Here is a tiny trained network, its code and every weight. The questions are about switching its units off for an input and a target symbol, where a switched-off unit gives its printed mean instead of its output.

import numpy as np


def w(rows, s, z=0):
    codes = np.array(rows[::2]) - 128.0
    scale = np.full(codes.shape[1], s)
    scale[-1] = z or s
    return codes * scale


def f(y):
    return y / 2 * (1 + np.tanh(0.7978845608 * (y + 0.044715 * y**3)))


def softmax(a):
    e = np.exp(a - a.max(-1, keepdims=True))
    return e / e.sum(-1, keepdims=True)


def log_softmax(a):
    a = a - a.max(-1, keepdims=True)
    return a - np.log(np.exp(a).sum(-1, keepdims=True))


def net(x, mask):
    ids = ['αβγδεζηθλμξπστφ'.index(c) for c in x.split()]
    T = len(ids)
    res = E[ids] + P[:T]
    q, k, v = (res @ M[0].T for M in (Q, K, V))
    z = softmax(np.where(np.tri(T) > 0, q @ k.T / 3**0.5, -1e9)) @ v
    res = res + np.where(mask[0], z, O[0][:, -1]) @ O[0][:, :-1]
    y = f(res @ A[0][:, :-1].T + A[0][:, -1])
    res = res + np.where(mask[1:17], y, B[0][:, -1]) @ B[0][:, :-1]
    return log_softmax(res[-1] @ U[:, :-1].T + U[:, -1])


Q, K, V, O, A, B = {}, {}, {}, {}, {}, {}
E = w([
[135,168,40,217],'α',
[79,190,118,165],'β',
[156,157,6,208],'γ',
[94,153,78,69],'δ',
[104,180,82,196],'ε',
[59,193,145,133],'ζ',
[102,165,86,152],'η',
[80,192,123,207],'θ',
[27,197,183,113],'λ',
[86,160,92,103],'μ',
[41,184,155,57],'ξ',
[56,165,128,34],'π',
[75,187,126,154],'σ',
[83,186,110,169],'τ',
[126,161,37,149],'φ',
],0.014)
P = w([
[113,40,126,179],'0',
[95,133,80,141],'1',
[92,165,87,91],'2',
[104,120,79,131],'3',
[73,97,100,137],'4',
[254,117,169,125],'5',
[81,179,69,93],'6',
[172,103,98,29],'7',
[64,95,85,145],'8',
[222,189,176,62],'9',
[84,135,94,105],'10',
[153,159,128,48],'11',
[89,136,73,119],'12',
],0.016)
Q[0] = w([
[153,229,65,79],'H0',
[176,229,71,68],'H0',
[253,144,232,122],'H0',
],0.032)
K[0] = w([
[57,106,86,140],'H0',
[58,137,74,131],'H0',
[135,255,83,107],'H0',
],0.038)
V[0] = w([
[184,44,20,3],'H0',
[56,117,186,68],'H0',
[176,110,18,149],'H0',
],0.017)
O[0] = w([
[10,39,11,67,46],'H0',
[40,160,136,224,253],'H0',
[190,2,93,92,166],'H0',
],0.013,0.0051)
A[0] = w([
[148,185,175,137,125],'N0',
[236,128,201,85,111],'N1',
[187,104,119,107,246],'N2',
[162,178,116,181,113],'N3',
[188,145,22,201,117],'N4',
[132,186,76,45,175],'N5',
[3,50,28,109,122],'N6',
[145,47,90,87,59],'N7',
[229,83,135,75,86],'N8',
[134,206,196,176,128],'N9',
[54,78,247,91,139],'N10',
[180,158,170,146,75],'N11',
[104,45,122,81,105],'N12',
[171,167,178,126,96],'N13',
[115,212,159,14,150],'N14',
[154,112,66,153,85],'N15',
],0.005,0.011)
B[0] = w([
[154,120,104,99,191],'N0',
[161,188,124,151,183],'N1',
[72,10,250,157,208],'N2',
[113,111,126,104,177],'N3',
[117,126,157,108,139],'N4',
[112,101,143,179,168],'N5',
[250,135,147,178,214],'N6',
[115,207,100,56,189],'N7',
[61,214,108,140,195],'N8',
[113,85,91,105,249],'N9',
[136,151,86,156,145],'N10',
[149,159,79,86,149],'N11',
[99,164,85,99,186],'N12',
[155,140,96,92,155],'N13',
[139,91,125,165,164],'N14',
[132,165,138,86,135],'N15',
],0.018,0.016)
U = w([
[97,192,217,126,74],'α',
[152,120,147,143,163],'β',
[112,183,129,87,38],'γ',
[171,33,2,168,83],'δ',
[131,157,221,181,107],'ε',
[152,137,70,132,87],'ζ',
[93,24,164,159,161],'η',
[180,232,156,132,53],'θ',
[150,158,9,114,3],'λ',
[138,18,105,180,157],'μ',
[63,158,80,170,179],'ξ',
[161,179,130,238,58],'π',
[150,117,119,143,128],'σ',
[141,125,161,152,131],'τ',
[119,4,59,61,185],'φ',
],0.0052,0.008)

Each question gives the input, a string of symbols that net reads in full, and the target symbol t.
The units are the heads (3 rows each of Q, K, V and O) and the neurons (one row each of A and B). Each row of codes is followed by its name. A weight is (code - 128) times the scale printed after its matrix; where a second scale follows, it is the last column's (O, A, B and U).
mask holds one flag per unit, heads first, then neurons. A switched-off unit (its flag False) gives its mean, the last column of its rows in O or B, instead of its output. The means were averaged over made-up inputs and are rounded, as every weight is.
A unit's drop is (log p(t) with every unit on - log p(t) with that unit switched off) / (log p(t) with every unit on - log p(t) with every unit switched off).
The circuit of an input: a set's keep is (log p(t) with only the set's units on - log p(t) with every unit switched off) / (log p(t) with every unit on - log p(t) with every unit switched off). Starting from the 12 units with the biggest drops (on a tie, the unit counted first), units are removed one at a time, each time the one whose removal leaves the highest keep (on an exact tie, the one counted first), for as long as the keep stays at least 0.8.
circuit, biggest first: the units of the circuit, biggest drop first
most important unit: the unit with the biggest drop
k most important neurons: the k neurons with the biggest drops, biggest first
drop when u is switched off: that unit's drop, to one decimal
input φ ζ θ ξ ξ λ ξ ξ ξ π ξ γ, target ξ: circuit, biggest first	[H0; N6]
input ξ π λ ξ ε σ ε α φ ξ, target ε: 2 most important neurons	[N2; N1]
input θ ξ γ α δ φ ε ξ ξ ξ ξ η, target ξ: 2 most important neurons	[N2; N6]
input γ σ θ α, target γ: most important unit	N8
input γ π α ζ φ ξ φ ξ τ φ φ, target γ: 4 most important neurons	[N8; N7; N2; N12]
input θ ξ ε φ ξ φ, target ε: 3 most important neurons	[N2; N9; N1]
input δ π ξ φ θ α φ, target δ: 2 most important neurons	[N6; N8]
input θ ξ φ, target θ: 3 most important neurons	[N1; N11; N13]
input ξ φ ξ ξ η ε ξ ζ ξ ξ θ π, target ξ: 2 most important neurons	[N2; N6]
input ξ ξ σ, target ξ: circuit, biggest first	[H0; N6]
input δ λ η, target δ: 2 most important neurons	[N6; N8]
input μ θ ξ ζ ξ θ α φ φ ξ ξ δ ε, target μ: 3 most important neurons	[N8; N7; N1]
input σ ξ φ ξ ξ ζ α φ ε θ, target α: 2 most important neurons	[N2; N8]
input ξ φ δ, target ξ: most important unit	H0
input ξ β π φ φ ξ φ, target ξ: 2 most important neurons	[N6; N2]
input α ξ π μ ξ ξ λ ξ φ δ φ ξ, target φ: drop when N12 is switched off	0.1
input δ τ λ ξ η ξ η ξ ξ λ ξ, target δ: drop when H0 is switched off	0.9
input ξ φ α, target ξ: drop when H0 is switched off	1.7
